Here is a tiny trained network, its code and every weight. The questions are about switching its units off for an input and a class, where a switched-off unit gives its printed mean instead of its output.

import numpy as np


def w(rows, s, z=0):
    codes = np.array(rows[::2]) - 128.0
    scale = np.full(codes.shape[1], s)
    scale[-1] = z or s
    return codes * scale


def norm(h):
    return h / np.sqrt((h * h).mean(-1, keepdims=True) + 1e-5)


def f(y):
    return y / 2 * (1 + np.tanh(0.7978845608 * (y + 0.044715 * y**3)))


def log_softmax(a):
    a = a - a.max(-1, keepdims=True)
    return a - np.log(np.exp(a).sum(-1, keepdims=True))


def net(x, mask):
    res = np.array(x, float).reshape(1, 8) / 4 @ E
    u = 0
    for l in range(4):
        y = f(norm(res) @ A[l][:, :-1].T + A[l][:, -1])
        res = res + np.where(mask[u : u + 9], y, B[l][:, -1]) @ B[l][:, :-1]
        u += 9
    return log_softmax(norm(res)[-1] @ U[:, :-1].T + U[:, -1])


A, B = {}, {}
E = w([
[174,149,159,213,185,144,196],'x0',
[138,82,182,166,109,163,98],'x1',
[134,185,187,105,139,115,135],'x2',
[37,90,164,105,156,43,135],'x3',
[108,253,113,162,186,114,97],'x4',
[80,170,92,156,131,103,191],'x5',
[138,114,148,94,180,177,119],'x6',
[134,81,203,225,106,162,96],'x7',
],0.004)
A[0] = w([
[53,95,188,41,195,163,31,144],'L0N1',
[48,59,131,45,181,81,133,145],'L0N2',
[243,78,131,48,149,187,177,70],'L0N3',
[171,113,45,92,74,177,120,201],'L0N4',
[50,126,177,52,44,21,166,250],'L0N5',
[144,112,69,180,140,89,195,77],'L0N6',
[75,212,102,59,123,148,218,116],'L0N7',
[229,211,214,130,173,30,136,141],'L0N8',
[90,218,55,148,14,193,253,81],'L0N9',
],0.0033,0.002)
B[0] = w([
[119,152,121,97,13,132,191,171],'L0N1',
[171,100,184,96,137,173,140,180],'L0N2',
[42,126,129,96,203,152,50,146],'L0N3',
[93,82,135,204,221,195,46,198],'L0N4',
[219,155,151,181,125,236,144,250],'L0N5',
[179,137,115,126,229,93,253,136],'L0N6',
[145,138,141,107,26,152,159,174],'L0N7',
[203,78,172,64,139,121,52,173],'L0N8',
[92,160,117,194,30,148,233,172],'L0N9',
],0.0045,0.0023)
A[1] = w([
[96,117,135,201,123,166,122,91],'L1N1',
[182,85,139,119,185,79,161,118],'L1N2',
[103,111,190,13,191,161,201,164],'L1N3',
[91,169,48,144,137,126,49,97],'L1N4',
[202,85,99,121,192,174,35,211],'L1N5',
[115,165,114,254,175,61,172,129],'L1N6',
[109,85,150,148,114,121,185,255],'L1N7',
[182,84,172,173,141,106,85,179],'L1N8',
[114,159,219,31,146,112,170,163],'L1N9',
],0.0052,0.00081)
B[1] = w([
[121,98,144,67,95,72,113,177],'L1N1',
[44,201,143,176,171,157,75,143],'L1N2',
[192,121,73,81,50,121,49,204],'L1N3',
[24,140,143,130,84,116,108,160],'L1N4',
[86,170,130,70,187,174,254,254],'L1N5',
[166,99,58,113,116,87,95,253],'L1N6',
[136,119,136,172,61,95,109,185],'L1N7',
[85,144,183,62,166,83,109,207],'L1N8',
[246,122,88,84,98,164,124,195],'L1N9',
],0.0054,0.0024)
A[2] = w([
[101,37,179,166,132,103,104,94],'L2N1',
[148,137,84,76,125,53,151,78],'L2N2',
[77,169,131,97,116,127,130,147],'L2N3',
[102,161,103,181,95,142,198,133],'L2N4',
[130,128,128,163,234,88,109,70],'L2N5',
[89,64,76,102,193,205,129,104],'L2N6',
[161,101,49,115,90,175,82,254],'L2N7',
[145,255,91,131,89,139,102,94],'L2N8',
[127,154,93,78,128,133,143,133],'L2N9',
],0.0063,0.002)
B[2] = w([
[92,43,149,122,38,165,121,189],'L2N1',
[165,52,130,123,77,116,139,156],'L2N2',
[118,176,145,160,132,155,8,149],'L2N3',
[126,158,70,136,142,98,133,187],'L2N4',
[166,107,115,82,227,3,4,143],'L2N5',
[108,54,108,76,215,76,179,192],'L2N6',
[126,118,144,156,211,152,136,253],'L2N7',
[63,100,124,166,102,172,94,233],'L2N8',
[148,73,144,144,135,139,86,175],'L2N9',
],0.0054,0.0032)
A[3] = w([
[149,114,122,96,112,174,124,4],'L3N1',
[85,209,109,151,235,83,149,70],'L3N2',
[170,157,119,182,170,61,64,220],'L3N3',
[114,105,84,182,84,101,226,140],'L3N4',
[114,162,78,187,184,113,230,64],'L3N5',
[142,12,251,139,118,135,142,128],'L3N6',
[211,117,15,229,107,70,149,100],'L3N7',
[92,96,218,55,169,150,64,171],'L3N8',
[125,69,126,183,143,253,156,215],'L3N9',
],0.005,0.0011)
B[3] = w([
[161,83,71,125,150,113,100,139],'L3N1',
[106,111,198,104,36,104,58,169],'L3N2',
[149,96,173,50,204,145,80,175],'L3N3',
[172,254,152,91,68,89,197,197],'L3N4',
[120,82,87,96,80,48,184,182],'L3N5',
[89,106,159,200,120,136,121,253],'L3N6',
[173,171,145,132,132,43,116,246],'L3N7',
[144,210,119,207,65,108,227,248],'L3N8',
[89,166,126,111,142,25,122,236],'L3N9',
],0.0055,0.0029)
U = w([
[178,112,193,131,227,40,31,5],'0',
[156,211,241,135,199,190,145,131],'1',
[8,211,84,172,94,199,50,58],'2',
[179,208,70,181,55,22,222,135],'3',
[60,38,255,240,39,144,179,215],'4',
[251,76,99,66,80,220,121,95],'5',
[51,43,101,90,232,160,227,205],'6',
],0.0086,0.0016)

Each question gives the input, the list of numbers given to net, and the class t.
The units are the neurons (one row each of A and B). Each row of codes is followed by its name. A weight is (code - 128) times the scale printed after its matrix; where a second scale follows, it is the last column's (A, B and U).
mask holds one flag per neuron, layer by layer. A switched-off neuron (its flag False) gives its mean, the last column of its row in B, instead of its output. The means were averaged over made-up inputs and are rounded, as every weight is.
A unit's drop is (log p(t) with every unit on - log p(t) with that unit switched off) / (log p(t) with every unit on - log p(t) with every unit switched off).
The circuit of an input: a set's keep is (log p(t) with only the set's units on - log p(t) with every unit switched off) / (log p(t) with every unit on - log p(t) with every unit switched off). Starting from the 12 units with the biggest drops (on a tie, the unit counted first), units are removed one at a time, each time the one whose removal leaves the highest keep (on an exact tie, the one counted first), for as long as the keep stays at least 0.8.
circuit, biggest first: the units of the circuit, biggest drop first
unit that matters most: the unit with the biggest drop
k most important neurons: the k neurons with the biggest drops, biggest first
top k neurons in layer l: the k neurons of layer l with the biggest drops, biggest first
drop of u: that unit's drop, to one decimal
input [-3,-7,-8,7,0,-8,3,-6], class 5: circuit, biggest first => L1N3, L0N2
input [2,2,2,-4,-3,2,1,-6], class 6: unit that matters most => L0N3
input [3,0,-3,2,-5,-8,3,0], class 6: circuit, biggest first => L1N5, L2N6
input [0,2,8,5,4,8,3,6], class 0: 2 most important neurons => L1N6, L3N3
input [-7,8,7,-8,-3,1,7,2], class 1: circuit, biggest first => L1N5, L2N1, L3N9, L1N6
input [-5,-4,-7,1,-8,-4,-2,2], class 6: 4 most important neurons => L2N6, L1N5, L0N9, L0N4
input [-5,1,0,5,-8,5,7,-1], class 5: 3 most important neurons => L1N3, L1N9, L0N2
input [-3,6,7,-1,-3,2,8,-2], class 5: 3 most important neurons => L1N3, L0N1, L1N9
input [-1,4,6,3,7,5,1,0], class 2: circuit, biggest first => L2N8, L3N7
input [6,6,-2,-4,6,-2,7,4], class 0: circuit, biggest first => L2N5, L0N5, L0N7
input [4,-6,-8,-5,8,-2,-2,4], class 0: 2 most important neurons => L2N5, L3N3
input [1,1,-8,4,6,-4,6,0], class 6: top 2 neurons in layer 0 => L0N9, L0N2
input [8,-3,8,6,-2,-1,-6,-3], class 0: circuit, biggest first => L0N8, L1N5
input [-7,1,2,4,8,-6,5,-6], class 5: unit that matters most => L1N9
input [0,-4,-7,-7,-5,8,6,7], class 6: 4 most important neurons => L2N6, L0N4, L0N1, L0N3
input [7,3,-3,4,0,2,0,-2], class 0: 2 most important neurons => L2N5, L1N2
input [-7,-2,6,-7,-1,-7,-4,6], class 1: top 2 neurons in layer 0 => L0N9, L0N7
input [6,6,8,8,5,6,-4,-7], class 0: top 2 neurons in layer 1 => L1N5, L1N2
input [8,3,-8,0,2,-7,4,-2], class 6: 2 most important neurons => L1N5, L2N6
input [8,-6,5,-2,-7,4,1,7], class 3: unit that matters most => L0N4
input [2,0,0,4,-8,5,-2,-1], class 3: 3 most important neurons => L3N4, L0N8, L0N6
input [6,1,7,-2,-5,-7,-3,1], class 1: 2 most important neurons => L1N5, L0N9
input [-1,-3,2,-4,6,2,-1,5], class 2: 2 most important neurons => L2N8, L1N4
input [-8,-6,3,8,3,6,6,-3], class 5: drop of L1N9 => 0.2
input [-5,-5,6,6,-1,1,3,-4], class 5: drop of L0N2 => 0.0
input [4,7,0,5,5,-8,0,-1], class 1: drop of L3N8 => 0.3
input [5,4,-6,-4,6,0,2,6], class 0: drop of L1N6 => 0.0
input [5,-3,-4,-4,-5,8,8,7], class 3: top neuron in layer 1 => L1N7
